In the rows, zero is written as 128.
Each row is followed by its class number. Each block has new classes, again numbered from 0 up, in any order.
[163,108,125,137,127,145,59,73,169,115,108,110,78,118,113,91,137,115,113,97,90,121,122,104,130,133,91,121,123,131,133,122,183] : 3
[172,99,144,134,118,137,42,107,148,113,110,93,101,102,109,115,120,127,98,117,69,106,135,121,145,129,78,138,118,147,120,80,176] : 0
[167,112,122,136,94,145,70,89,136,113,129,76,90,102,128,119,138,128,131,122,103,103,98,115,122,120,107,153,114,96,128,137,145] : 7
[161,148,94,139,108,184,69,115,146,146,129,122,88,118,113,110,129,136,108,146,93,96,96,107,129,137,120,130,114,106,140,137,135] : 10
[156,111,133,156,94,160,80,116,133,101,123,87,102,97,128,120,134,137,121,124,95,96,109,126,114,115,107,162,108,103,117,142,121] : 7
[170,103,145,147,131,143,52,101,156,102,111,93,102,105,106,106,128,126,98,113,70,105,137,117,138,125,90,144,124,139,119,101,172] : 2
[175,102,125,139,147,147,32,126,161,125,112,86,86,117,114,94,150,108,128,134,113,131,118,104,145,142,106,136,116,122,129,120,195] : 3
[144,120,130,158,107,161,81,137,131,109,132,92,107,104,123,116,132,149,112,130,109,96,111,132,106,121,114,159,114,95,126,149,132] : 2
[170,104,121,136,122,137,45,86,162,118,117,99,88,111,121,98,133,126,111,107,86,121,121,113,139,142,83,142,123,138,138,102,175] : 0
[178,125,117,127,97,147,61,97,133,127,108,100,81,116,112,112,132,119,129,132,103,102,93,116,122,129,99,138,118,90,125,142,164] : 3
[162,104,128,141,135,132,57,64,166,125,118,104,94,102,104,97,140,120,116,97,83,143,114,103,116,142,95,136,125,123,140,118,180] : 9
[160,95,126,131,122,136,64,69,164,110,135,93,92,102,128,108,143,121,122,91,92,121,124,113,144,126,101,142,124,134,145,105,166] : 7
[162,127,115,148,99,166,68,86,142,122,126,89,89,113,116,113,128,142,108,114,97,107,99,110,112,121,117,154,125,75,131,163,148] : 2
[184,138,93,141,103,173,46,108,132,135,123,112,84,123,108,100,133,133,116,147,94,120,96,100,123,141,117,148,113,84,140,141,148] : 4
[169,110,132,123,147,152,32,111,148,119,121,89,87,116,111,86,154,104,134,132,112,131,103,108,125,151,122,143,112,110,133,129,189] : 5
[168,126,101,130,87,167,62,75,133,125,130,98,77,111,114,111,121,138,111,118,92,117,100,114,117,135,104,155,131,79,133,144,155] : 0
[170,129,123,146,110,147,76,84,125,130,112,96,94,109,121,111,123,124,136,140,100,111,90,123,108,140,106,138,111,84,132,146,150] : 9
[173,135,114,118,99,138,60,83,130,116,115,86,88,118,112,89,140,124,137,129,99,100,83,119,108,148,109,150,117,86,130,142,153] : 5
[185,100,128,125,136,136,23,120,148,123,115,91,93,111,123,101,137,118,124,139,112,130,112,115,144,155,92,143,119,132,133,85,191] : 0
[169,108,130,137,138,145,51,112,158,112,130,104,95,113,123,94,136,105,126,129,103,122,110,108,136,141,99,133,121,138,122,125,192] : 1
[166,131,111,144,97,159,59,67,144,139,127,93,89,100,108,112,125,138,113,106,87,124,92,118,107,135,117,150,124,66,140,166,155] : 9
[174,108,136,120,124,137,38,112,141,115,103,93,93,117,107,102,120,113,120,135,92,117,120,119,138,147,94,129,123,116,123,106,188] : 3
[160,97,145,156,130,141,55,124,157,104,126,89,107,104,117,106,131,119,110,115,74,104,132,117,140,118,90,150,114,149,113,117,177] : 1
[147,122,124,162,107,166,80,132,140,112,132,96,108,104,110,120,131,151,103,126,92,95,117,130,119,118,119,157,123,97,130,143,130] : 2
[169,102,130,130,145,142,43,114,149,116,135,101,92,113,115,101,139,107,129,137,112,136,106,110,129,143,111,134,121,127,125,118,199] : 1
[187,136,106,117,92,147,56,66,127,119,132,95,88,120,103,111,120,123,125,132,85,110,88,113,120,135,98,140,122,81,142,131,164] : 8
[150,122,123,164,101,162,74,118,145,118,111,84,95,116,112,107,128,141,110,122,90,91,116,120,122,120,105,142,114,103,121,147,143] : 3
[168,101,131,142,142,140,40,114,154,114,133,89,97,115,129,93,137,108,132,125,114,127,106,111,132,139,105,136,119,123,130,117,188] : 8
[173,100,119,143,150,152,25,122,155,133,125,96,87,112,124,99,144,117,122,133,119,115,107,105,131,147,110,144,117,139,133,112,182] : 10
[171,116,122,132,92,159,59,100,137,104,133,86,92,91,128,119,134,130,126,121,103,104,98,125,120,123,110,155,118,88,128,142,147] : 7
[160,120,122,165,112,150,75,88,130,129,121,92,95,106,114,107,130,138,126,126,102,113,96,124,99,139,112,155,116,88,134,150,140] : 9
[179,113,147,124,119,142,45,110,144,101,113,91,87,96,103,105,118,115,102,133,78,112,120,135,136,138,102,124,119,126,128,101,184] : 6
[166,104,126,131,129,129,65,78,169,112,124,96,81,106,105,98,146,123,109,102,87,132,119,112,132,128,104,131,122,138,148,103,181] : 6
[168,102,149,135,125,156,52,108,160,104,119,85,101,93,124,106,134,112,108,118,83,112,136,115,151,124,97,138,111,145,113,99,171] : 7
[184,109,128,130,122,156,20,131,137,118,121,102,92,105,116,103,114,107,116,139,85,108,119,120,148,143,110,136,127,114,123,112,188] : 4
[158,104,131,151,134,146,60,86,176,109,119,106,91,113,110,97,138,122,105,99,81,121,120,97,129,129,99,129,129,130,135,125,172] : 2
[160,92,148,154,133,129,52,128,151,110,128,79,110,111,110,110,133,117,113,121,83,105,127,110,138,125,91,147,115,155,117,114,181] : 1
[163,110,126,135,129,145,62,81,169,108,123,106,95,107,112,99,139,124,108,100,90,121,123,110,129,129,100,137,131,128,135,118,176] : 2
[150,129,111,139,82,155,72,86,137,109,146,92,88,106,112,115,117,140,115,109,84,106,92,127,103,122,114,145,131,72,126,175,156] : 1
[167,129,95,150,88,166,50,93,131,128,138,95,73,113,122,107,119,142,115,114,91,104,98,117,119,123,126,148,132,63,131,162,149] : 4
[162,119,122,130,114,131,54,74,168,108,132,106,95,112,112,93,129,122,111,97,71,124,112,116,127,132,91,120,125,120,137,115,171] : 8
[175,107,113,151,124,143,37,102,162,119,120,111,81,113,123,93,136,122,117,108,78,113,116,103,142,129,98,134,122,126,136,113,170] : 4
[177,148,107,134,105,177,62,118,141,128,138,111,102,118,107,106,124,128,111,147,86,113,101,101,138,135,111,139,118,90,134,131,149] : 8
[176,97,146,119,121,147,37,103,143,97,124,85,101,91,118,115,123,112,117,123,91,116,125,127,143,138,101,143,123,123,122,100,181] : 7
[151,128,112,152,96,162,74,113,134,110,146,85,111,108,99,118,124,149,108,123,83,106,111,131,116,119,118,158,124,86,133,142,137] : 8
[154,122,109,155,104,164,64,111,131,113,127,88,95,107,94,118,127,146,104,135,85,91,110,130,100,129,112,158,120,107,124,141,135] : 10
[168,139,118,127,98,175,81,106,130,121,130,108,96,107,131,116,133,130,122,142,117,112,101,116,126,132,117,141,108,94,129,138,132] : 7
[158,121,127,160,104,158,72,114,137,110,123,93,97,108,119,114,131,145,110,124,99,96,105,126,106,122,108,154,115,93,125,154,136] : 2
[158,137,112,126,92,168,55,85,139,120,128,81,88,108,105,95,133,135,114,107,87,109,94,117,108,133,128,159,127,65,123,168,156] : 5
[165,131,108,162,96,177,63,118,127,118,123,106,85,112,130,101,118,134,118,134,90,92,106,125,121,124,118,147,116,85,120,155,138] : 4
[185,102,121,137,137,141,14,130,142,138,122,96,80,116,130,97,140,109,130,138,109,121,106,108,148,141,113,137,113,116,134,110,188] : 4
[175,123,111,128,91,142,61,85,130,123,114,103,86,116,121,117,120,131,126,131,99,107,87,119,118,141,94,140,124,93,136,129,154] : 0
[185,98,117,139,144,146,17,129,146,133,121,98,86,119,131,94,141,108,135,139,118,126,104,96,146,146,111,143,117,120,137,108,192] : 4
[156,112,127,158,98,164,76,112,142,102,130,81,99,99,127,113,132,136,117,123,92,93,111,118,124,120,108,154,115,106,122,137,130] : 7
[174,100,146,150,140,147,43,118,162,113,110,94,105,107,110,106,134,121,101,120,77,109,133,103,147,125,92,145,119,143,122,99,177] : 2
[173,101,123,141,148,148,40,114,160,121,116,91,83,120,113,95,149,112,129,129,123,132,113,98,136,142,109,130,123,122,132,119,196] : 3
[159,131,95,139,95,169,62,81,136,129,134,100,78,110,109,118,121,134,114,117,96,100,91,121,101,131,124,152,134,79,130,172,147] : 10
[152,126,100,145,100,177,65,87,133,128,137,92,75,110,117,115,123,137,114,119,99,99,97,120,103,122,122,152,125,80,127,169,148] : 10
[176,93,135,127,132,129,23,133,151,128,114,81,101,110,121,104,136,117,119,134,108,126,115,109,145,153,90,148,117,140,130,91,189] : 0
[157,96,127,132,128,138,71,65,165,115,135,97,86,104,133,105,147,117,124,91,101,125,125,111,142,122,105,137,121,138,141,108,167] : 7
[166,121,134,151,99,151,71,118,134,109,118,88,86,100,115,108,127,137,107,130,91,101,104,137,113,123,111,149,109,102,126,139,143] : 6
[171,107,129,145,135,158,44,111,156,119,112,100,95,105,107,110,127,116,102,125,67,95,133,114,145,124,94,140,120,152,115,101,171] : 10
[172,146,110,138,110,186,78,112,140,124,130,124,93,120,109,97,129,118,116,159,96,114,95,97,124,142,109,138,112,106,124,147,155] : 1
[171,102,147,131,127,132,42,111,150,106,114,102,101,105,104,112,122,116,109,125,87,108,114,117,132,140,99,126,131,127,126,103,181] : 2
[180,104,153,121,125,129,42,108,140,112,115,83,86,102,96,111,125,109,106,137,90,113,114,128,136,139,103,120,115,137,134,92,193] : 6
[159,113,129,133,98,143,69,128,118,126,117,99,90,116,133,125,127,126,134,146,117,105,85,116,109,131,95,142,107,96,128,137,147] : 0
[169,106,140,158,132,151,46,115,157,109,125,80,107,112,114,100,125,122,105,118,67,105,137,111,152,118,90,140,112,140,120,98,171] : 8
[170,127,112,141,100,153,70,91,135,113,136,104,86,113,112,113,128,129,124,132,87,103,92,115,117,125,103,142,120,96,130,147,158] : 1
[164,133,117,159,105,154,71,77,133,132,120,89,91,107,116,101,126,143,117,125,91,109,102,129,107,141,107,146,110,86,136,146,139] : 9

Next block: new classes, numbered from 0 again.
[111,173,212,126,119,184,140,126,137,138,128,93,143,90,92,168,115,121,99,106,181,148,90,148,100,132,111,143,184,136,215,127,174] : 3
[130,149,113,140,127,120,118,130,136,160,148,104,130,140,140,115,129,101,139,145,129,142,150,121,146,124,117,153,124,118,105,137,140] : 9
[178,160,132,124,88,133,101,147,124,117,106,164,149,129,135,121,115,147,91,163,158,131,126,143,143,130,98,110,114,140,85,77,156] : 0
[162,108,112,71,125,132,160,106,86,77,113,117,105,109,109,127,134,148,94,139,151,108,87,130,132,97,117,124,114,131,96,120,129] : 8
[93,144,173,62,108,158,167,120,99,116,148,84,109,103,109,163,127,125,116,119,110,144,83,172,152,120,150,161,127,133,137,110,125] : 6
[147,179,188,121,126,123,108,144,161,149,159,170,142,109,119,141,111,127,93,106,136,157,140,113,93,126,112,117,139,124,99,115,168] : 10
[127,178,184,107,136,148,128,129,108,120,124,136,138,114,116,130,92,141,124,140,163,170,114,138,94,131,129,156,170,123,142,128,130] : 3
[137,179,154,84,118,116,143,130,173,101,110,176,128,101,166,136,118,113,122,120,117,110,141,154,112,110,152,158,137,106,71,85,114] : 5
[137,167,158,102,111,150,142,122,119,137,146,99,126,102,86,141,139,123,131,113,146,168,103,142,136,133,132,106,143,127,147,131,133] : 0
[117,73,161,120,104,115,145,170,189,153,124,99,139,95,80,139,178,82,69,108,179,131,85,112,215,162,122,87,111,148,224,125,161] : 6
[181,120,134,140,149,111,102,136,110,116,133,104,97,88,118,111,103,93,44,131,84,145,101,131,141,135,132,126,119,139,84,136,129] : 10
[133,158,149,106,107,163,106,126,149,132,131,126,154,125,89,123,123,157,123,148,176,144,103,114,134,133,106,123,139,100,159,118,161] : 11
[84,169,139,153,105,133,171,137,79,150,139,96,142,113,57,163,100,149,95,113,154,214,153,136,86,93,77,134,110,158,90,152,214] : 10
[115,135,137,88,128,119,120,142,144,136,154,136,129,116,137,128,121,124,127,121,101,111,97,153,152,143,157,132,125,128,121,123,78] : 6
[97,179,102,84,113,109,132,171,132,142,153,166,150,119,131,140,150,133,160,134,140,199,137,79,135,114,104,126,94,116,140,96,176] : 7
[165,138,142,123,137,149,82,139,114,118,152,112,142,96,131,109,94,111,87,179,148,87,47,127,133,140,116,137,139,138,149,104,126] : 3
[193,116,157,121,145,108,112,131,106,96,99,140,127,99,152,103,95,109,88,147,148,135,139,144,101,98,92,156,136,138,71,95,143] : 7
[132,158,166,101,119,159,113,139,159,141,148,144,144,97,131,129,121,114,147,126,166,141,137,127,112,131,110,129,146,119,125,99,164] : 7
[74,211,144,106,100,151,153,136,69,167,181,100,154,116,118,164,120,118,192,126,120,189,119,142,150,127,157,139,106,129,137,130,96] : 3
[136,168,118,126,112,114,137,101,90,150,149,127,116,145,112,143,124,131,159,132,76,173,176,169,131,132,151,169,102,161,88,130,109] : 6
[132,181,117,133,133,123,117,138,98,155,132,114,139,137,113,125,139,139,136,144,186,163,103,102,98,109,104,129,118,100,146,96,136] : 9
[149,180,186,120,108,178,143,94,81,140,139,70,109,92,103,156,120,142,76,121,108,174,116,173,127,105,126,147,130,132,102,121,144] : 10
[126,137,139,107,115,170,150,122,104,86,149,85,100,122,115,149,129,138,109,149,119,107,66,134,180,131,143,163,122,136,133,122,134] : 3
[96,144,140,83,110,173,135,136,166,106,102,105,105,155,129,136,135,130,124,128,127,94,105,154,186,122,151,174,104,112,126,127,133] : 9
[129,119,146,77,185,121,110,166,185,72,66,119,111,76,145,123,93,62,75,85,111,102,48,149,129,134,135,143,156,123,181,119,93] : 2
[142,185,180,102,124,129,150,114,81,123,184,147,125,121,115,153,132,168,125,138,129,188,113,108,72,95,109,149,131,90,114,99,164] : 4
[160,98,122,137,112,142,143,75,82,108,103,91,114,127,68,116,131,130,127,141,151,119,133,130,118,111,110,119,120,140,102,136,147] : 11
[151,150,128,102,98,160,116,121,166,101,94,126,121,106,154,113,110,130,92,174,110,101,102,147,124,123,134,127,121,101,104,44,103] : 2
[129,38,160,93,164,104,106,147,106,109,93,144,125,114,120,97,102,68,111,129,153,98,99,133,131,122,109,147,122,177,117,169,150] : 7
[137,157,107,113,128,110,92,138,148,149,116,184,148,151,113,127,169,156,153,115,173,158,108,75,140,148,115,100,130,102,176,131,130] : 11
[151,110,168,96,86,145,153,127,54,139,152,118,136,109,110,103,101,161,57,199,155,129,83,138,145,133,114,121,99,140,14,139,145] : 5
[106,127,112,25,151,153,96,190,148,104,166,179,157,103,158,142,123,84,115,129,106,110,95,46,182,132,95,96,128,139,186,139,220] : 1
[114,39,136,96,209,99,138,148,147,61,114,125,108,101,132,119,92,61,98,88,127,111,113,95,127,108,112,152,190,140,140,209,161] : 1
[133,109,150,141,155,110,150,133,119,113,143,93,141,93,142,128,103,77,119,126,136,136,143,124,149,114,107,153,173,145,136,153,139] : 3
[126,115,132,124,147,113,135,133,24,130,176,97,112,103,148,139,122,97,117,132,99,166,77,133,142,124,128,144,118,116,85,143,109] : 4
[133,207,189,59,95,197,100,90,126,144,143,143,120,126,73,146,135,178,112,149,156,171,58,127,80,143,115,152,154,102,171,119,190] : 11
[128,159,162,82,110,136,150,138,149,118,163,150,126,130,101,166,137,144,117,121,150,165,121,97,129,126,122,147,130,112,150,117,192] : 8
[160,181,133,133,77,164,159,95,121,127,102,112,105,104,95,144,153,152,102,145,144,140,129,154,123,127,149,124,106,119,94,77,135] : 5
[124,124,110,151,111,101,139,125,141,144,109,104,151,109,172,117,107,77,135,148,100,133,171,158,144,102,119,137,115,132,80,94,85] : 2
[93,132,240,43,135,158,150,118,128,103,163,137,83,109,151,160,95,74,117,98,107,194,103,149,124,144,171,204,187,103,62,179,148] : 1
[159,226,121,83,113,121,164,144,173,96,148,126,131,97,75,148,152,140,127,105,166,197,124,114,133,105,97,123,123,122,136,100,183] : 0
[104,156,129,114,76,163,150,130,105,129,155,153,132,147,112,153,154,192,116,164,161,161,111,115,134,120,98,135,96,107,98,100,196] : 4
[98,143,177,107,140,135,138,140,139,121,142,113,136,89,104,149,106,104,97,105,155,154,110,129,99,99,101,143,153,129,132,122,186] : 10
[138,153,139,106,114,165,145,105,63,124,166,90,110,118,117,138,142,128,150,147,112,167,112,155,177,126,151,151,93,114,95,124,112] : 4
[129,127,137,67,173,125,140,141,171,82,158,109,121,103,130,121,108,120,110,130,109,109,67,100,135,106,109,155,150,114,148,127,132] : 2
[161,162,145,143,129,103,105,164,166,145,132,157,155,110,125,114,122,144,115,126,177,167,134,110,107,124,101,116,125,109,123,103,131] : 7
[143,135,115,112,141,162,126,102,75,121,170,60,131,96,102,143,109,112,153,130,147,91,71,162,134,108,133,139,123,134,135,125,96] : 8
[146,115,114,136,108,124,141,134,57,119,113,94,133,104,106,121,101,110,91,145,140,145,117,157,134,120,94,105,120,165,71,134,148] : 0
[167,84,149,103,149,136,135,127,184,88,129,68,116,93,87,104,141,105,88,125,156,94,71,140,199,122,121,130,155,135,174,156,132] : 0
[137,101,171,127,104,160,95,133,116,153,133,108,130,119,107,114,113,103,120,152,139,107,93,162,159,146,144,137,90,150,112,131,116] : 7
[149,41,167,130,169,80,154,133,135,117,139,103,127,107,72,108,117,111,81,95,171,86,87,133,126,125,106,112,147,170,130,190,116] : 6
[87,146,105,104,162,164,144,113,127,113,72,52,99,104,122,144,124,55,152,78,73,125,160,166,146,102,148,163,150,136,207,154,136] : 9
[114,139,99,130,158,103,111,156,171,129,119,139,163,109,168,133,135,76,175,123,120,108,160,117,179,112,148,147,137,114,188,93,111] : 5
[136,93,113,142,162,139,106,133,102,91,123,115,140,110,164,122,75,102,114,143,123,96,132,126,117,97,110,136,162,122,108,126,129] : 1
[110,172,167,93,138,122,133,143,154,130,169,155,132,134,102,157,127,158,138,114,135,171,121,109,101,134,131,155,158,113,179,107,156] : 6
[136,124,192,81,135,104,150,146,176,102,156,111,113,107,125,129,116,82,103,122,141,138,60,136,158,125,138,171,113,117,86,121,100] : 2
[148,145,126,84,126,141,116,125,134,86,127,123,101,136,136,127,132,133,131,142,89,122,96,147,182,128,161,157,130,116,124,110,104] : 0
[146,138,142,122,107,131,154,125,113,129,151,138,143,119,129,130,125,127,126,139,167,181,170,102,135,113,107,111,131,117,62,133,155] : 1
[156,141,115,104,112,143,84,137,126,122,137,134,126,114,134,107,120,137,75,177,123,100,65,139,163,121,124,132,82,132,72,92,124] : 10
[125,199,155,97,118,122,182,141,166,145,176,118,127,138,81,145,164,138,145,98,179,198,158,80,138,112,104,132,118,106,121,143,189] : 9
[131,134,145,103,114,130,118,132,159,139,77,153,96,104,133,143,134,53,97,85,108,129,94,160,124,174,141,116,117,165,107,132,117] : 2
[169,76,140,159,147,91,138,126,159,91,95,137,124,108,137,103,112,115,60,133,149,83,128,115,112,114,94,129,172,148,119,145,140] : 3
[123,115,152,104,126,138,129,126,132,119,160,108,142,121,124,125,103,89,146,148,133,127,128,141,171,103,139,161,107,133,93,155,121] : 1
[105,118,141,105,120,115,166,152,203,95,134,107,123,105,129,140,151,99,101,112,141,108,89,122,204,121,130,155,131,130,154,147,134] : 3
[126,102,154,113,149,115,151,118,117,127,139,84,122,101,108,136,122,97,120,107,121,138,128,160,149,121,129,153,152,153,153,148,122] : 6
[138,113,160,57,106,148,134,118,100,121,125,121,113,119,122,132,139,108,116,146,145,140,85,152,186,138,160,148,106,129,113,132,112] : 8
[140,137,147,129,107,154,112,110,108,129,148,112,115,135,140,145,129,140,129,122,119,123,95,135,162,148,145,137,139,96,95,124,101] : 11
[144,114,145,128,128,94,162,137,158,131,176,133,141,111,125,118,143,134,97,134,170,131,111,83,149,124,88,120,155,135,101,167,154] : 3
[120,118,139,87,121,149,133,124,164,113,100,103,99,112,131,130,136,91,107,120,99,105,70,160,174,143,155,144,112,133,132,126,88] : 2
[147,109,170,153,148,98,161,132,140,102,159,103,131,117,117,132,108,126,93,123,141,120,119,111,135,104,106,156,157,137,123,158,140] : 3
[132,71,129,81,121,101,109,135,142,116,113,160,130,123,145,98,112,82,119,162,149,101,109,137,155,133,147,144,117,131,89,130,110] : 8
[127,177,165,79,113,138,156,131,162,126,139,122,133,98,114,145,131,142,84,128,143,157,78,118,99,107,89,133,134,118,136,102,161] : 2
